In the rows, zero is written as 100.
Each row has two labels, one from each of two sets.
109, 111, 108, 99, 113, 106, 105, 104, 121, 105, 89, 103, 94, 112, 88, 109, 94, 94, 96, 89, 125, 102, 105, 104, 92, 89, 94, 110, 88, 120, 107, 101, 79, 101, 111, 119, 122, 112, 102, 101, 119, 101, 105, 107, 100, 82, 96, 108, 94, 88, 93, 106, 98, 100, 106, 89, 114, 99, 93, 103, 100, 102, 94, 102, 101, 97, 99 : mr/Br
95, 113, 108, 92, 97, 98, 107, 106, 81, 85, 97, 110, 117, 109, 125, 109, 86, 111, 111, 92, 131, 97, 95, 101, 103, 79, 96, 109, 82, 107, 87, 98, 95, 98, 102, 103, 119, 123, 119, 91, 95, 108, 102, 94, 89, 121, 89, 99, 105, 106, 104, 84, 90, 101, 90, 96, 110, 93, 96, 93, 103, 102, 114, 109, 104, 90, 96 : Zm/mh
85, 114, 73, 77, 92, 98, 90, 122, 80, 100, 93, 121, 98, 82, 114, 99, 100, 129, 121, 97, 118, 94, 107, 142, 79, 86, 109, 112, 106, 92, 74, 116, 97, 101, 94, 106, 98, 89, 122, 76, 82, 103, 124, 89, 78, 109, 78, 93, 113, 136, 102, 88, 111, 87, 58, 100, 94, 113, 106, 72, 112, 115, 108, 105, 103, 84, 74 : mq/mh
129, 95, 103, 86, 87, 105, 128, 115, 123, 104, 85, 107, 109, 89, 80, 103, 85, 102, 104, 84, 129, 93, 93, 81, 69, 98, 87, 120, 83, 133, 104, 89, 104, 98, 105, 110, 119, 81, 124, 100, 108, 100, 119, 96, 80, 74, 90, 112, 106, 124, 80, 112, 102, 106, 91, 87, 126, 87, 70, 111, 107, 119, 103, 103, 81, 98, 80 : mr/Br
91, 103, 94, 99, 98, 93, 99, 109, 105, 97, 91, 106, 113, 93, 110, 102, 84, 116, 106, 92, 120, 94, 108, 111, 88, 102, 110, 124, 100, 112, 92, 114, 87, 107, 98, 108, 106, 114, 125, 84, 93, 99, 114, 110, 97, 96, 77, 108, 102, 109, 92, 96, 108, 85, 88, 97, 110, 104, 98, 84, 101, 101, 107, 109, 102, 85, 101 : mq/mh
111, 116, 112, 82, 98, 87, 121, 125, 111, 87, 85, 116, 125, 95, 112, 108, 77, 134, 118, 90, 134, 93, 103, 92, 89, 98, 101, 129, 93, 109, 93, 107, 92, 105, 104, 117, 109, 132, 133, 87, 103, 103, 126, 97, 82, 95, 68, 96, 107, 112, 83, 88, 110, 110, 94, 75, 128, 108, 74, 100, 104, 113, 94, 131, 91, 89, 87 : mp/ml
95, 116, 110, 75, 97, 90, 94, 120, 101, 91, 91, 105, 111, 95, 101, 110, 97, 117, 113, 89, 114, 95, 106, 102, 84, 84, 110, 111, 102, 103, 89, 112, 101, 101, 80, 104, 102, 109, 131, 94, 95, 99, 117, 92, 81, 97, 89, 98, 109, 121, 99, 81, 109, 93, 79, 94, 105, 107, 96, 78, 131, 111, 102, 84, 98, 78, 85 : mq/Br
102, 91, 102, 94, 95, 99, 102, 106, 90, 102, 91, 107, 106, 94, 109, 93, 90, 118, 80, 98, 97, 93, 104, 94, 91, 104, 104, 117, 103, 101, 93, 103, 95, 98, 98, 97, 107, 106, 108, 95, 103, 101, 105, 100, 101, 101, 90, 98, 104, 107, 89, 103, 115, 94, 91, 107, 103, 112, 91, 95, 112, 107, 95, 111, 121, 94, 85 : mq/mh
86, 97, 93, 93, 98, 88, 100, 105, 89, 97, 92, 104, 99, 72, 118, 102, 98, 108, 111, 91, 96, 78, 95, 114, 90, 103, 117, 105, 97, 109, 96, 100, 96, 100, 98, 105, 104, 123, 110, 95, 101, 86, 116, 98, 95, 116, 94, 90, 105, 98, 99, 90, 113, 90, 95, 97, 92, 104, 104, 81, 113, 98, 104, 103, 107, 82, 101 : mp/ml
146, 114, 112, 85, 101, 96, 91, 113, 101, 92, 93, 109, 98, 99, 105, 101, 94, 121, 109, 90, 113, 105, 109, 97, 85, 97, 104, 111, 97, 110, 87, 114, 98, 99, 87, 93, 97, 116, 126, 81, 97, 111, 109, 98, 85, 94, 78, 104, 105, 121, 93, 96, 98, 95, 89, 102, 105, 111, 96, 95, 95, 104, 105, 100, 98, 97, 91 : mq/mh
112, 111, 108, 104, 90, 93, 105, 106, 101, 91, 92, 100, 109, 98, 97, 110, 87, 117, 111, 100, 90, 105, 99, 102, 81, 95, 105, 102, 107, 92, 77, 93, 108, 101, 94, 106, 101, 116, 123, 95, 89, 115, 113, 97, 90, 93, 92, 103, 99, 105, 91, 95, 96, 95, 93, 98, 103, 104, 104, 110, 118, 99, 113, 102, 90, 105, 98 : Zm/Br
104, 121, 108, 104, 111, 101, 105, 110, 101, 98, 102, 110, 110, 105, 103, 109, 95, 104, 103, 99, 123, 106, 106, 105, 105, 96, 97, 99, 97, 107, 91, 94, 98, 97, 106, 114, 96, 111, 111, 101, 103, 105, 105, 103, 92, 96, 96, 102, 94, 97, 96, 86, 85, 101, 109, 83, 117, 108, 91, 104, 92, 100, 103, 109, 93, 103, 100 : mp/Br
89, 117, 106, 93, 112, 90, 94, 100, 93, 93, 94, 95, 101, 104, 108, 106, 99, 107, 111, 93, 114, 102, 102, 105, 96, 100, 107, 106, 94, 94, 86, 105, 91, 100, 86, 102, 115, 129, 122, 85, 96, 100, 107, 97, 90, 92, 86, 97, 108, 106, 104, 85, 100, 91, 96, 97, 107, 105, 111, 103, 101, 99, 112, 95, 106, 94, 94 : mp/mh
92, 102, 106, 94, 96, 90, 100, 109, 92, 95, 90, 110, 95, 91, 110, 98, 111, 129, 113, 86, 103, 83, 95, 101, 87, 95, 108, 114, 96, 100, 89, 109, 91, 98, 90, 104, 111, 117, 123, 87, 101, 97, 113, 100, 92, 92, 89, 99, 109, 115, 99, 94, 109, 93, 69, 108, 97, 107, 108, 87, 77, 107, 103, 101, 98, 82, 95 : mq/mh
85, 106, 96, 84, 95, 98, 84, 114, 93, 100, 94, 104, 105, 93, 107, 101, 100, 108, 111, 106, 110, 86, 97, 109, 93, 107, 103, 128, 99, 105, 96, 105, 92, 90, 98, 113, 92, 110, 113, 93, 106, 90, 114, 75, 94, 100, 97, 99, 105, 87, 102, 91, 109, 92, 92, 94, 103, 105, 102, 75, 102, 110, 31, 104, 109, 85, 99 : mq/mh
105, 113, 102, 88, 96, 97, 98, 103, 115, 99, 106, 105, 109, 85, 95, 120, 89, 105, 108, 82, 116, 91, 96, 100, 81, 96, 95, 86, 90, 106, 102, 99, 118, 95, 103, 116, 111, 109, 118, 95, 99, 95, 115, 104, 94, 106, 100, 107, 102, 108, 89, 90, 90, 98, 90, 83, 117, 103, 88, 86, 121, 110, 98, 97, 101, 94, 94 : mq/Br
101, 114, 103, 85, 109, 92, 91, 107, 111, 87, 93, 96, 127, 99, 101, 115, 91, 96, 112, 78, 120, 97, 102, 97, 96, 96, 97, 105, 82, 116, 92, 108, 87, 102, 95, 116, 99, 121, 128, 96, 110, 102, 104, 96, 95, 94, 97, 98, 99, 105, 108, 86, 86, 95, 88, 93, 109, 102, 99, 84, 112, 101, 106, 103, 103, 91, 97 : mq/Br
80, 110, 98, 81, 97, 102, 85, 122, 89, 85, 93, 100, 102, 79, 133, 115, 98, 119, 118, 87, 115, 92, 106, 114, 83, 88, 111, 105, 108, 95, 87, 120, 91, 90, 96, 96, 85, 98, 137, 76, 81, 114, 116, 96, 97, 111, 78, 106, 103, 128, 114, 88, 124, 82, 68, 118, 100, 123, 120, 51, 119, 107, 113, 103, 107, 91, 87 : mq/mh
94, 98, 108, 113, 95, 101, 107, 95, 90, 97, 98, 107, 103, 82, 109, 97, 90, 123, 102, 93, 109, 96, 95, 95, 107, 99, 106, 115, 94, 107, 94, 88, 92, 109, 96, 101, 100, 116, 124, 87, 99, 127, 115, 99, 97, 98, 94, 100, 102, 112, 92, 90, 109, 96, 82, 103, 106, 102, 95, 107, 99, 100, 100, 114, 95, 99, 93 : Zm/mh
95, 85, 107, 101, 104, 104, 90, 99, 89, 104, 94, 107, 90, 90, 110, 97, 83, 94, 100, 92, 118, 93, 108, 100, 79, 112, 108, 123, 97, 135, 102, 108, 101, 104, 104, 101, 99, 77, 119, 72, 102, 93, 116, 104, 91, 94, 91, 106, 99, 111, 92, 107, 108, 88, 94, 99, 107, 103, 73, 90, 83, 106, 112, 96, 101, 67, 77 : mr/mh
102, 120, 106, 91, 104, 86, 96, 117, 111, 90, 93, 99, 115, 103, 102, 120, 97, 105, 109, 83, 113, 99, 98, 96, 81, 104, 92, 114, 79, 113, 91, 108, 102, 102, 98, 118, 102, 127, 121, 99, 93, 103, 113, 101, 96, 97, 90, 104, 93, 98, 100, 95, 96, 91, 96, 84, 116, 103, 99, 85, 114, 99, 105, 98, 107, 91, 98 : mq/Br
98, 111, 93, 84, 90, 99, 93, 110, 96, 88, 96, 99, 94, 85, 110, 111, 109, 122, 132, 86, 112, 81, 93, 101, 92, 87, 105, 114, 92, 106, 101, 96, 88, 105, 94, 108, 107, 117, 117, 101, 96, 85, 125, 97, 88, 103, 84, 114, 123, 109, 99, 86, 109, 96, 73, 98, 100, 105, 99, 77, 118, 110, 100, 102, 99, 77, 94 : mq/ml
104, 120, 99, 92, 88, 82, 110, 111, 102, 86, 102, 102, 118, 86, 114, 101, 82, 109, 130, 90, 125, 101, 100, 104, 106, 87, 99, 96, 92, 108, 94, 95, 101, 106, 108, 93, 111, 134, 121, 94, 88, 112, 104, 99, 92, 115, 90, 107, 102, 119, 98, 84, 90, 100, 87, 95, 107, 96, 94, 95, 118, 111, 117, 118, 89, 105, 102 : Zm/Br
102, 106, 103, 85, 101, 95, 94, 111, 110, 95, 93, 98, 107, 103, 94, 114, 100, 106, 102, 81, 113, 93, 99, 98, 84, 98, 95, 105, 87, 110, 100, 93, 102, 96, 100, 116, 97, 114, 116, 99, 81, 112, 92, 105, 93, 101, 103, 101, 103, 104, 102, 92, 94, 95, 87, 97, 104, 97, 106, 84, 116, 102, 93, 91, 103, 92, 100 : mq/Br
98, 127, 101, 97, 104, 96, 109, 107, 103, 97, 100, 98, 107, 96, 110, 108, 83, 102, 102, 76, 134, 103, 105, 109, 106, 100, 89, 102, 88, 115, 93, 93, 99, 98, 101, 125, 97, 91, 122, 95, 95, 112, 109, 99, 84, 98, 97, 110, 107, 111, 104, 79, 83, 102, 98, 85, 111, 95, 95, 101, 112, 98, 104, 94, 93, 103, 97 : mr/Br
104, 114, 101, 86, 104, 96, 96, 114, 107, 88, 94, 103, 114, 102, 103, 109, 89, 110, 106, 75, 116, 100, 95, 87, 81, 99, 108, 110, 107, 108, 99, 117, 96, 102, 96, 117, 94, 114, 114, 98, 100, 101, 108, 103, 95, 106, 81, 108, 98, 103, 94, 99, 104, 101, 97, 96, 114, 109, 93, 85, 120, 106, 103, 106, 91, 93, 91 : mq/Br
103, 123, 100, 95, 103, 88, 85, 101, 108, 83, 94, 101, 106, 114, 94, 118, 108, 104, 115, 81, 110, 101, 94, 100, 111, 96, 100, 102, 84, 115, 107, 118, 87, 104, 89, 120, 104, 146, 109, 108, 76, 86, 105, 107, 114, 97, 103, 104, 98, 91, 105, 92, 96, 99, 102, 98, 107, 97, 106, 64, 112, 91, 100, 93, 117, 89, 119 : mq/Br
107, 87, 109, 94, 107, 96, 115, 102, 100, 100, 92, 114, 101, 96, 98, 104, 96, 112, 114, 101, 105, 85, 96, 96, 84, 104, 102, 125, 95, 102, 85, 86, 101, 108, 104, 112, 118, 115, 109, 103, 109, 88, 122, 99, 89, 77, 111, 95, 109, 99, 81, 104, 113, 98, 93, 84, 107, 87, 82, 105, 95, 104, 99, 108, 89, 83, 84 : mp/mh
90, 112, 101, 79, 104, 92, 90, 99, 97, 89, 97, 108, 105, 98, 114, 71, 100, 129, 118, 91, 113, 87, 103, 111, 82, 93, 105, 110, 99, 104, 88, 110, 91, 98, 104, 111, 109, 118, 142, 78, 95, 100, 115, 102, 87, 98, 86, 95, 105, 113, 103, 91, 103, 91, 81, 98, 102, 114, 108, 83, 107, 106, 105, 105, 115, 86, 84 : mq/ml
69, 99, 104, 102, 101, 111, 91, 88, 94, 106, 103, 103, 110, 98, 105, 94, 97, 115, 108, 77, 117, 83, 107, 107, 86, 100, 109, 117, 94, 110, 101, 105, 67, 101, 93, 112, 103, 102, 123, 84, 99, 103, 115, 93, 92, 87, 91, 104, 94, 110, 97, 94, 108, 87, 89, 101, 108, 106, 91, 92, 88, 104, 107, 105, 102, 89, 84 : mr/mh
89, 108, 91, 95, 103, 95, 94, 104, 88, 88, 94, 109, 105, 87, 115, 95, 98, 125, 122, 94, 99, 87, 96, 109, 86, 96, 108, 121, 97, 96, 84, 119, 88, 101, 89, 112, 108, 128, 117, 95, 90, 111, 120, 95, 89, 96, 91, 98, 113, 110, 104, 82, 97, 83, 69, 97, 97, 107, 105, 83, 110, 104, 109, 104, 101, 86, 89 : mq/mh
